Below is a small trained network, with its code and all its weights. Each question gives an input and a target symbol and asks what happens when units are switched off, that is, made to give their printed mean instead of their output.

import numpy as np


def w(rows, s, z=0):
    codes = np.array(rows[::2]) - 128.0
    scale = np.full(codes.shape[1], s)
    scale[-1] = z or s
    return codes * scale


def f(y):
    return y / 2 * (1 + np.tanh(0.7978845608 * (y + 0.044715 * y**3)))


def softmax(a):
    e = np.exp(a - a.max(-1, keepdims=True))
    return e / e.sum(-1, keepdims=True)


def log_softmax(a):
    a = a - a.max(-1, keepdims=True)
    return a - np.log(np.exp(a).sum(-1, keepdims=True))


def net(x, mask):
    ids = ['αβγεζηλμξπτφψω'.index(c) for c in x.split()]
    T = len(ids)
    res = E[ids] + P[:T]
    q, k, v = (res @ M[0].T for M in (Q, K, V))
    z = softmax(np.where(np.tri(T) > 0, q @ k.T / 2**0.5, -1e9)) @ v
    res = res + np.where(mask[0], z, O[0][:, -1]) @ O[0][:, :-1]
    y = f(res @ A[0][:, :-1].T + A[0][:, -1])
    res = res + np.where(mask[1:9], y, B[0][:, -1]) @ B[0][:, :-1]
    return log_softmax(res[-1] @ U[:, :-1].T + U[:, -1])


Q, K, V, O, A, B = {}, {}, {}, {}, {}, {}
E = w([
[250,81,155,155,203,195,85,149,153],'α',
[212,159,108,206,234,170,129,174,88],'β',
[195,140,44,138,107,77,118,153,194],'γ',
[50,125,157,111,214,133,211,73,210],'ε',
[149,206,77,55,157,120,233,100,112],'ζ',
[195,192,181,71,170,125,84,72,94],'η',
[89,227,134,164,112,241,70,153,149],'λ',
[148,135,95,179,110,106,156,141,170],'μ',
[113,172,236,197,6,75,75,152,149],'ξ',
[190,109,65,134,184,101,80,195,120],'π',
[158,79,102,73,77,134,160,190,210],'τ',
[129,119,59,126,81,98,146,183,197],'φ',
[227,107,163,172,174,171,153,105,169],'ψ',
[157,99,135,122,225,139,140,228,90],'ω',
],0.015)
P = w([
[227,48,103,106,125,244,243,167,100],'0',
[198,62,99,144,149,213,197,142,176],'1',
[194,81,88,149,153,182,180,131,195],'2',
[196,95,93,142,158,166,163,132,212],'3',
[178,103,85,140,171,147,141,140,215],'4',
[170,117,78,131,169,122,142,135,226],'5',
[174,133,78,124,177,114,131,134,224],'6',
[167,138,82,108,176,100,129,129,231],'7',
[166,150,84,102,176,89,111,131,236],'8',
[168,167,80,100,186,88,97,127,237],'9',
[165,168,89,76,176,78,91,123,243],'10',
[140,190,75,81,166,62,96,115,240],'11',
[146,194,86,52,185,71,85,119,254],'12',
[163,161,96,61,198,81,100,143,239],'13',
],0.007)
Q[0] = w([
[235,76,103,194,128,117,123,206,198],'H0',
[255,139,51,114,231,117,182,186,242],'H0',
],0.0079)
K[0] = w([
[29,248,155,104,108,83,64,55,169],'H0',
[98,254,213,10,170,96,86,52,97],'H0',
],0.0072)
V[0] = w([
[96,151,95,7,216,123,232,43,180],'H0',
[2,161,160,165,200,250,105,95,168],'H0',
],0.0066)
O[0] = w([
[37,126,62,188,31,111,152,66,87,255],'H0',
[9,156,134,43,184,145,81,85,145,143],'H0',
],0.011,0.0098)
A[0] = w([
[131,213,135,172,205,124,215,180,119,136],'N0',
[87,103,100,51,92,96,187,217,118,185],'N1',
[1,79,159,148,177,120,100,63,151,54],'N2',
[69,121,95,140,140,151,87,156,36,2],'N3',
[174,153,140,185,156,200,53,134,21,145],'N4',
[198,74,127,115,49,187,121,47,128,193],'N5',
[95,187,89,119,90,106,167,30,135,224],'N6',
[91,149,58,109,110,43,87,124,149,106],'N7',
],0.008,0.0032)
B[0] = w([
[149,190,230,98,8,90,93,50,75,145],'N0',
[94,198,226,152,197,71,83,171,88,147],'N1',
[220,121,52,22,80,86,147,111,132,189],'N2',
[89,133,200,143,55,46,156,120,254,140],'N3',
[76,22,108,76,59,196,47,112,140,144],'N4',
[21,139,77,122,150,111,186,135,225,165],'N5',
[138,76,143,170,170,116,46,208,128,250],'N6',
[151,118,179,125,136,205,202,37,125,188],'N7',
],0.0069,0.017)
U = w([
[108,33,158,115,166,161,94,149,159,1],'α',
[147,129,165,102,106,181,146,60,80,147],'β',
[179,202,58,111,102,115,137,145,146,17],'γ',
[113,101,109,87,106,47,77,71,152,131],'ε',
[51,86,131,190,190,125,109,131,96,162],'ζ',
[128,153,128,110,138,124,115,109,134,39],'η',
[93,254,95,78,191,171,89,113,168,204],'λ',
[144,166,122,100,100,158,177,110,137,174],'μ',
[169,130,212,142,156,46,48,111,197,126],'ξ',
[165,109,69,109,149,113,88,185,92,70],'π',
[108,158,123,76,110,135,173,181,147,88],'τ',
[132,174,102,93,124,120,151,171,128,76],'φ',
[113,161,208,110,129,214,251,16,160,121],'ψ',
[111,90,163,92,152,129,144,144,80,155],'ω',
],0.0065,0.0044)

Each question gives the input, a string of symbols that net reads in full, and the target symbol t.
The units are the heads (2 rows each of Q, K, V and O) and the neurons (one row each of A and B). Each row of codes is followed by its name. A weight is (code - 128) times the scale printed after its matrix; where a second scale follows, it is the last column's (O, A, B and U).
mask holds one flag per unit, heads first, then neurons. A switched-off unit (its flag False) gives its mean, the last column of its rows in O or B, instead of its output. The means were averaged over made-up inputs and are rounded, as every weight is.
A unit's drop is (log p(t) with every unit on - log p(t) with that unit switched off) / (log p(t) with every unit on - log p(t) with every unit switched off).
The circuit of an input: a set's keep is (log p(t) with only the set's units on - log p(t) with every unit switched off) / (log p(t) with every unit on - log p(t) with every unit switched off). Starting from all 9 units, units are removed one at a time, each time the one whose removal leaves the highest keep (on an exact tie, the one counted first), for as long as the keep stays at least 0.8.
circuit, biggest first: the units of the circuit, biggest drop first
unit that matters most: the unit with the biggest drop
k most important neurons: the k neurons with the biggest drops, biggest first
drop when u is switched off: that unit's drop, to one decimal
input α π ξ ξ λ π ξ β β ψ ξ γ ε ζ, target ζ: circuit, biggest first -> N6; H0
input φ ω λ α α τ, target λ: circuit, biggest first -> H0
input β λ ψ γ ζ φ π, target ζ: circuit, biggest first -> H0; N2
input π π ε ψ ψ ε β γ μ α α ζ ψ, target ζ: circuit, biggest first -> H0; N6; N2
input τ λ ω α α γ ζ, target ζ: circuit, biggest first -> N6; H0; N2
input ψ ω ω ε μ ψ, target ε: circuit, biggest first -> H0; N2
input β φ β α ε β ψ α ψ ζ ω γ β, target ζ: circuit, biggest first -> H0; N2
input α β ψ π ε ψ ψ π ζ γ, target ζ: circuit, biggest first -> H0; N6; N2
input ζ β τ β μ μ ω ω π, target ζ: circuit, biggest first -> N2; H0
input π λ β, target λ: 2 most important neurons -> N6; N7
input α π π β, target β: circuit, biggest first -> N0; N6; H0; N4
input β ε γ γ ψ, target ε: circuit, biggest first -> H0; N2
input λ ε π ψ π μ ψ β, target ε: circuit, biggest first -> H0; N2; N3
input ε ξ μ β π ε ζ ψ ψ α μ φ, target ζ: unit that matters most -> N6
input β α ε ξ ζ ψ λ ψ τ ψ ω τ μ ψ, target λ: 2 most important neurons -> N6; N7
input ξ π μ μ β ε π ε α ψ ω, target ε: 3 most important neurons -> N2; N3; N6
input ω ω α α ζ τ ω α ω μ ψ, target ζ: drop when N6 is switched off -> 0.2
input ψ τ π π ε π, target ε: drop when H0 is switched off -> 1.5
input λ π φ π μ α ω π ω μ ξ ω, target ξ: drop when N5 is switched off -> 0.0
input α μ ψ γ β, target β: unit that matters most -> N0
